Below are the code and all the weights of a small trained network. Each question names an input and a class and asks about switching units off, where a switched-off unit gives its printed mean instead of its output.

import numpy as np


def w(rows, s, z=0):
    codes = np.array(rows[::2]) - 128.0
    scale = np.full(codes.shape[1], s)
    scale[-1] = z or s
    return codes * scale


def f(y):
    return y / 2 * (1 + np.tanh(0.7978845608 * (y + 0.044715 * y**3)))


def log_softmax(a):
    a = a - a.max(-1, keepdims=True)
    return a - np.log(np.exp(a).sum(-1, keepdims=True))


def net(x, mask):
    res = np.array(x, float).reshape(1, 3) / 4 @ E
    y = f(res @ A[0][:, :-1].T + A[0][:, -1])
    res = res + np.where(mask, y, B[0][:, -1]) @ B[0][:, :-1]
    return log_softmax(res[-1] @ U[:, :-1].T + U[:, -1])


A, B = {}, {}
E = w([
[144,103,254,116],'x0',
[106,209,138,46],'x1',
[238,116,117,85],'x2',
],0.0055)
A[0] = w([
[117,151,3,140,102],'neuron 0',
[225,120,117,100,94],'neuron 1',
[121,133,131,115,11],'neuron 2',
[99,207,133,37,87],'neuron 3',
[127,122,130,129,45],'neuron 4',
[32,131,140,162,123],'neuron 5',
[227,123,115,100,110],'neuron 6',
[127,108,180,121,212],'neuron 7',
[146,114,234,137,78],'neuron 8',
[128,125,130,128,43],'neuron 9',
[69,135,138,150,63],'neuron 10',
[151,40,112,216,97],'neuron 11',
[123,131,119,132,2],'neuron 12',
[127,137,72,145,59],'neuron 13',
[138,88,125,164,47],'neuron 14',
[121,128,131,114,44],'neuron 15',
[127,117,191,106,83],'neuron 16',
[125,133,131,126,19],'neuron 17',
[127,130,131,130,2],'neuron 18',
[59,135,139,153,78],'neuron 19',
],0.015,0.0039)
B[0] = w([
[215,51,215,80,254],'neuron 0',
[51,121,128,66,206],'neuron 1',
[135,113,59,95,101],'neuron 2',
[188,235,114,84,230],'neuron 3',
[131,117,80,104,104],'neuron 4',
[55,133,176,67,201],'neuron 5',
[47,129,155,74,214],'neuron 6',
[162,124,233,152,208],'neuron 7',
[207,55,111,55,225],'neuron 8',
[131,114,79,104,104],'neuron 9',
[95,109,94,68,142],'neuron 10',
[172,254,126,84,227],'neuron 11',
[134,101,63,89,99],'neuron 12',
[166,100,103,88,146],'neuron 13',
[146,140,62,87,131],'neuron 14',
[138,114,71,98,105],'neuron 15',
[178,98,92,82,168],'neuron 16',
[132,112,68,98,100],'neuron 17',
[133,109,63,94,97],'neuron 18',
[84,113,109,74,156],'neuron 19',
],0.036,0.005)
U = w([
[186,51,143,115,119],'0',
[147,243,88,117,140],'1',
[5,107,141,93,135],'2',
[101,130,174,254,252],'3',
[117,106,25,139,101],'4',
[111,109,27,141,98],'5',
[112,107,38,144,92],'6',
[116,116,36,138,95],'7',
],0.0081,0.0035)

Each question gives the input, the list of numbers given to net, and the class t.
The units are the neurons (one row each of A and B). Each row of codes is followed by its name. A weight is (code - 128) times the scale printed after its matrix; where a second scale follows, it is the last column's (A, B and U).
mask holds one flag per neuron, in row order. A switched-off neuron (its flag False) gives its mean, the last column of its row in B, instead of its output. The means were averaged over made-up inputs and are rounded, as every weight is.
A unit's drop is (log p(t) with every unit on - log p(t) with that unit switched off) / (log p(t) with every unit on - log p(t) with every unit switched off).
The circuit of an input: a set's keep is (log p(t) with only the set's units on - log p(t) with every unit switched off) / (log p(t) with every unit on - log p(t) with every unit switched off). Starting from the 12 units with the biggest drops (on a tie, the unit counted first), units are removed one at a time, each time the one whose removal leaves the highest keep (on an exact tie, the one counted first), for as long as the keep stays at least 0.8.
units of the circuit, in order: the units of the circuit, biggest drop first
unit that matters most: the unit with the biggest drop
k most important neurons: the k neurons with the biggest drops, biggest first
drop when u is switched off: that unit's drop, to one decimal
input [-1,-6,7], class 2: 3 most important neurons : neuron 6; neuron 1; neuron 3
input [-2,5,7], class 2: most important neuron : neuron 6
input [1,3,-3], class 3: units of the circuit, in order : neuron 11; neuron 1; neuron 8; neuron 0
input [-5,-3,-7], class 2: 3 most important neurons : neuron 5; neuron 8; neuron 19
input [6,-8,1], class 1: 2 most important neurons : neuron 11; neuron 0
input [-2,-7,-7], class 1: 2 most important neurons : neuron 11; neuron 6
input [1,2,-4], class 2: units of the circuit, in order : neuron 11; neuron 0
input [0,6,8], class 2: 3 most important neurons : neuron 6; neuron 1; neuron 11
input [2,3,-2], class 3: 2 most important neurons : neuron 11; neuron 0
input [4,7,-7], class 1: 4 most important neurons : neuron 3; neuron 6; neuron 1; neuron 0
input [-3,1,-2], class 3: units of the circuit, in order : neuron 8; neuron 1; neuron 11
input [2,7,7], class 1: 2 most important neurons : neuron 3; neuron 5
input [-8,8,-1], class 0: 2 most important neurons : neuron 0; neuron 11
input [2,-3,-3], class 3: unit that matters most : neuron 3
input [-2,2,-1], class 3: 2 most important neurons : neuron 8; neuron 11
input [-1,-6,-6], class 1: 2 most important neurons : neuron 11; neuron 6
input [-7,-5,8], class 2: 3 most important neurons : neuron 6; neuron 1; neuron 8
input [1,-6,-7], class 2: 3 most important neurons : neuron 5; neuron 3; neuron 19
input [-4,-5,-7], class 2: 2 most important neurons : neuron 5; neuron 3
input [2,5,1], class 1: units of the circuit, in order : neuron 3
input [-8,0,-7], class 0: drop when neuron 0 is switched off : 7.0
input [2,0,1], class 3: drop when neuron 2 is switched off : 0.0
input [-1,-8,3], class 1: drop when neuron 11 is switched off : 0.3
input [1,-1,3], class 3: drop when neuron 8 is switched off : 0.1
